Below is a small trained network, with its code and all its weights. Each question gives an input and a target symbol and asks what happens when units are switched off, that is, made to give their printed mean instead of their output.

import numpy as np


def w(rows, s, z=0):
    codes = np.array(rows[::2]) - 128.0
    scale = np.full(codes.shape[1], s)
    scale[-1] = z or s
    return codes * scale


def f(y):
    return y / 2 * (1 + np.tanh(0.7978845608 * (y + 0.044715 * y**3)))


def softmax(a):
    e = np.exp(a - a.max(-1, keepdims=True))
    return e / e.sum(-1, keepdims=True)


def log_softmax(a):
    a = a - a.max(-1, keepdims=True)
    return a - np.log(np.exp(a).sum(-1, keepdims=True))


def net(x, mask):
    ids = ['ΔΞΠΦΩαβγεζηθσ'.index(c) for c in x.split()]
    T = len(ids)
    res = E[ids] + P[:T]
    r = res
    for j in range(3):
        rows = slice(3 * j, 3 * j + 3)
        q, k, v = (r @ M[0][rows].T for M in (Q, K, V))
        z = softmax(np.where(np.tri(T) > 0, q @ k.T / 3**0.5, -1e9)) @ v
        o = O[0][rows]
        res = res + np.where(mask[j], z, o[:, -1]) @ o[:, :-1]
    y = f(res @ A[0][:, :-1].T + A[0][:, -1])
    res = res + np.where(mask[3:11], y, B[0][:, -1]) @ B[0][:, :-1]
    return log_softmax(res[-1] @ U[:, :-1].T + U[:, -1])


Q, K, V, O, A, B = {}, {}, {}, {}, {}, {}
E = w([
[105,86,94,127],'Δ',
[113,121,105,108],'Ξ',
[125,102,81,112],'Π',
[92,106,59,135],'Φ',
[71,44,97,80],'Ω',
[111,137,225,119],'α',
[89,76,120,65],'β',
[106,96,84,126],'γ',
[89,89,85,164],'ε',
[65,115,231,140],'ζ',
[73,194,109,77],'η',
[206,182,82,255],'θ',
[202,125,149,58],'σ',
],0.021)
P = w([
[161,84,82,152],'0',
[143,104,87,136],'1',
[135,108,94,120],'2',
[128,100,89,100],'3',
[107,103,89,84],'4',
[99,97,85,66],'5',
[91,93,87,48],'6',
[86,103,81,30],'7',
[65,94,75,18],'8',
[54,79,75,2],'9',
],0.0077)
Q[0] = w([
[91,99,133,49],'h1',
[73,48,131,98],'h1',
[129,9,131,73],'h1',
[61,80,136,182],'h2',
[104,175,246,62],'h2',
[100,90,248,126],'h2',
[121,153,206,132],'h3',
[156,195,206,170],'h3',
[115,169,109,173],'h3',
],0.015)
K[0] = w([
[116,128,126,4],'h1',
[46,128,102,39],'h1',
[33,123,114,39],'h1',
[124,93,152,122],'h2',
[124,155,152,81],'h2',
[103,115,150,17],'h2',
[149,121,132,173],'h3',
[150,128,78,213],'h3',
[101,99,122,160],'h3',
],0.025)
V[0] = w([
[163,254,74,148],'h1',
[246,251,229,105],'h1',
[77,119,213,71],'h1',
[160,158,65,21],'h2',
[191,190,138,208],'h2',
[20,189,131,141],'h2',
[214,26,119,53],'h3',
[218,159,125,224],'h3',
[131,14,171,196],'h3',
],0.0092)
O[0] = w([
[49,135,73,105,93],'h1',
[68,133,172,63,6],'h1',
[227,225,153,137,153],'h1',
[132,221,58,80,148],'h2',
[92,45,121,78,99],'h2',
[69,155,105,180,135],'h2',
[152,61,93,2,151],'h3',
[109,107,18,207,60],'h3',
[137,33,161,162,98],'h3',
],0.0091,0.014)
A[0] = w([
[73,169,141,98,1],'n1',
[177,201,78,95,159],'n2',
[121,90,114,55,216],'n3',
[126,113,204,188,189],'n4',
[159,179,37,160,177],'n5',
[172,90,98,31,178],'n6',
[160,99,1,114,79],'n7',
[23,132,95,103,80],'n8',
],0.0084,0.0067)
B[0] = w([
[242,65,103,97,147],'n1',
[94,83,144,195,249],'n2',
[129,186,77,154,190],'n3',
[110,46,40,87,154],'n4',
[120,67,216,13,212],'n5',
[100,193,116,255,227],'n6',
[192,232,128,55,182],'n7',
[222,192,164,193,161],'n8',
],0.0075,0.015)
U = w([
[103,163,84,130,248],'Δ',
[103,186,117,145,159],'Ξ',
[129,218,71,101,98],'Π',
[127,154,63,2,70],'Φ',
[186,147,115,125,37],'Ω',
[54,177,201,119,163],'α',
[126,191,147,222,32],'β',
[125,158,42,66,47],'γ',
[118,112,92,74,118],'ε',
[75,116,144,177,111],'ζ',
[22,210,124,97,168],'η',
[81,143,49,180,138],'θ',
[68,178,57,214,87],'σ',
],0.0088,0.014)

Each question gives the input, a string of symbols that net reads in full, and the target symbol t.
The units are the heads (3 rows each of Q, K, V and O) and the neurons (one row each of A and B). Each row of codes is followed by its name. A weight is (code - 128) times the scale printed after its matrix; where a second scale follows, it is the last column's (O, A, B and U).
mask holds one flag per unit, heads first, then neurons. A switched-off unit (its flag False) gives its mean, the last column of its rows in O or B, instead of its output. The means were averaged over made-up inputs and are rounded, as every weight is.
A unit's drop is (log p(t) with every unit on - log p(t) with that unit switched off) / (log p(t) with every unit on - log p(t) with every unit switched off).
The circuit of an input: a set's keep is (log p(t) with only the set's units on - log p(t) with every unit switched off) / (log p(t) with every unit on - log p(t) with every unit switched off). Starting from all 11 units, units are removed one at a time, each time the one whose removal leaves the highest keep (on an exact tie, the one counted first), for as long as the keep stays at least 0.8.
units of the circuit, in order: the units of the circuit, biggest drop first
unit that matters most: the unit with the biggest drop
k most important neurons: the k neurons with the biggest drops, biggest first
which heads matter: for each layer, one digit per head in row order, 1 if its drop is at least 0.15 and else 0, layers parted by /
input Φ Φ ζ, target ζ: which heads matter : 010
input Φ η Φ γ, target η: units of the circuit, in order : (h1 h3)
input η Π Φ α Ω γ η ε, target α: which heads matter : 001
input σ β ζ Ω Ω η Π Π, target α: which heads matter : 001
input Ω α ε η α Ω Ξ γ, target Ω: which heads matter : 100
input α Ω ε, target Ω: units of the circuit, in order : (h1 h3)
input ε Π θ Δ, target θ: units of the circuit, in order : (h2 n6 n5)
input η θ γ Δ θ ζ α θ, target θ: which heads matter : 111
input σ α Δ Φ, target Φ: 4 most important neurons : (n7 n5 n6 n2)
input σ Π η σ η α ε Ξ Φ, target η: which heads matter : 100
input ε β η α Φ Π Ξ Φ Ω, target β: which heads matter : 101
input α ε σ η Φ σ σ ε Ω, target Π: units of the circuit, in order : (h3 n7 n6 n3)
input β Π α ζ η Π, target η: units of the circuit, in order : (h1 h3)
input σ Δ α η α η Φ ε, target η: unit that matters most : h1
input β β Π σ η θ η ε β β, target β: 2 most important neurons : (n6 n2)
input Π Δ β ε Ω Ω ζ Δ Π, target Ω: units of the circuit, in order : (h1)
input α Φ ζ, target ζ: 2 most important neurons : (n7 n3)
input α Φ Φ Φ, target Φ: 3 most important neurons : (n6 n7 n5)
input σ β Ξ ζ ζ η η α, target η: which heads matter : 110
input η Ξ Δ ε Ω ζ η ε, target α: most important neuron : (n3)
